Below are the code and all the weights of a small trained network. Each question names an input and a class and asks about switching units off, where a switched-off unit gives its printed mean instead of its output.

import numpy as np


def w(rows, s, z=0):
    codes = np.array(rows[::2]) - 128.0
    scale = np.full(codes.shape[1], s)
    scale[-1] = z or s
    return codes * scale


def norm(h):
    return h / np.sqrt((h * h).mean(-1, keepdims=True) + 1e-5)


def f(y):
    return y / 2 * (1 + np.tanh(0.7978845608 * (y + 0.044715 * y**3)))


def log_softmax(a):
    a = a - a.max(-1, keepdims=True)
    return a - np.log(np.exp(a).sum(-1, keepdims=True))


def net(x, mask):
    res = np.array(x, float).reshape(1, 7) / 4 @ E
    u = 0
    for l in range(2):
        y = f(norm(res) @ A[l][:, :-1].T + A[l][:, -1])
        res = res + np.where(mask[u : u + 8], y, B[l][:, -1]) @ B[l][:, :-1]
        u += 8
    return log_softmax(norm(res)[-1] @ U[:, :-1].T + U[:, -1])


A, B = {}, {}
E = w([
[129,127,127],'x0',
[113,217,132],'x1',
[124,128,128],'x2',
[125,126,129],'x3',
[132,129,132],'x4',
[50,94,252],'x5',
[63,107,97],'x6',
],0.0028)
A[0] = w([
[162,1,112,53],'0.n1',
[158,146,143,183],'0.n2',
[143,14,118,40],'0.n3',
[110,127,131,5],'0.n4',
[33,109,80,33],'0.n5',
[6,100,32,156],'0.n6',
[168,146,86,223],'0.n7',
[151,169,105,176],'0.n8',
],0.006,0.0029)
B[0] = w([
[1,103,54,160],'0.n1',
[135,102,149,178],'0.n2',
[55,157,70,138],'0.n3',
[140,156,71,64],'0.n4',
[231,152,133,123],'0.n5',
[240,127,225,253],'0.n6',
[124,99,231,244],'0.n7',
[104,93,157,191],'0.n8',
],0.0045,0.0019)
A[1] = w([
[160,124,74,30],'1.n1',
[103,79,169,193],'1.n2',
[142,148,104,4],'1.n3',
[194,163,12,112],'1.n4',
[176,148,22,20],'1.n5',
[117,255,147,141],'1.n6',
[182,173,33,134],'1.n7',
[134,212,164,190],'1.n8',
],0.0059,0.0026)
B[1] = w([
[59,180,188,82],'1.n1',
[188,186,99,254],'1.n2',
[88,108,219,69],'1.n3',
[61,124,223,126],'1.n4',
[28,152,254,95],'1.n5',
[59,42,32,189],'1.n6',
[50,97,221,119],'1.n7',
[121,28,69,230],'1.n8',
],0.0044,0.0023)
U = w([
[134,113,117,209],'0',
[70,126,216,134],'1',
[63,97,65,129],'2',
[151,129,110,155],'3',
[186,140,138,90],'4',
[140,129,104,127],'5',
[142,136,112,114],'6',
[102,247,103,2],'7',
],0.013,0.0065)

Each question gives the input, the list of numbers given to net, and the class t.
The units are the neurons (one row each of A and B). Each row of codes is followed by its name. A weight is (code - 128) times the scale printed after its matrix; where a second scale follows, it is the last column's (A, B and U).
mask holds one flag per neuron, layer by layer. A switched-off neuron (its flag False) gives its mean, the last column of its row in B, instead of its output. The means were averaged over made-up inputs and are rounded, as every weight is.
A unit's drop is (log p(t) with every unit on - log p(t) with that unit switched off) / (log p(t) with every unit on - log p(t) with every unit switched off).
The circuit of an input: a set's keep is (log p(t) with only the set's units on - log p(t) with every unit switched off) / (log p(t) with every unit on - log p(t) with every unit switched off). Starting from the 12 units with the biggest drops (on a tie, the unit counted first), units are removed one at a time, each time the one whose removal leaves the highest keep (on an exact tie, the one counted first), for as long as the keep stays at least 0.8.
units of the circuit, in order: the units of the circuit, biggest drop first
k most important neurons: the k neurons with the biggest drops, biggest first
top k neurons in layer l: the k neurons of layer l with the biggest drops, biggest first
drop when u is switched off: that unit's drop, to one decimal
input [7,8,7,-7,0,4,6], class 2: units of the circuit, in order	1.n6, 0.n7
input [5,7,0,-2,4,-2,3], class 2: units of the circuit, in order	1.n6
input [3,8,7,-7,6,7,0], class 2: units of the circuit, in order	1.n6, 0.n6, 0.n7, 1.n8
input [-3,-8,-3,-1,-1,2,-2], class 2: units of the circuit, in order	0.n1, 0.n3
input [6,7,3,5,-6,-7,-2], class 1: units of the circuit, in order	1.n7, 1.n4
input [5,-8,-4,6,5,0,-1], class 2: 2 most important neurons	0.n1, 0.n3
input [-3,8,6,7,-2,-4,-2], class 2: 2 most important neurons	1.n6, 0.n6
input [-2,4,-1,-5,0,-8,-5], class 1: 3 most important neurons	0.n6, 1.n7, 1.n4
input [-6,-6,1,2,3,0,8], class 4: top 2 neurons in layer 1	1.n6, 1.n8
input [3,8,8,4,5,-7,0], class 2: 3 most important neurons	1.n6, 0.n7, 1.n8
input [0,-7,0,5,5,-8,7], class 1: 2 most important neurons	1.n4, 1.n5
input [3,2,3,6,-6,5,-2], class 3: 2 most important neurons	0.n1, 0.n7
input [4,6,1,-1,-4,-8,-3], class 1: 4 most important neurons	1.n4, 1.n7, 0.n6, 1.n5
input [-6,4,-6,3,8,1,6], class 3: top neuron in layer 0	0.n6
input [-7,8,-7,0,3,-8,4], class 1: 3 most important neurons	1.n7, 1.n4, 1.n5
input [-4,8,-2,-8,-3,6,3], class 2: top 2 neurons in layer 1	1.n6, 1.n8
input [1,-8,-5,-5,-4,-2,2], class 2: drop when 1.n5 is switched off	0.0
input [-7,8,-7,-8,7,-8,8], class 1: drop when 1.n4 is switched off	0.3
input [-1,2,2,7,-6,-7,2], class 1: drop when 1.n7 is switched off	0.2
input [3,2,8,-7,7,4,4], class 5: most important neuron	0.n7
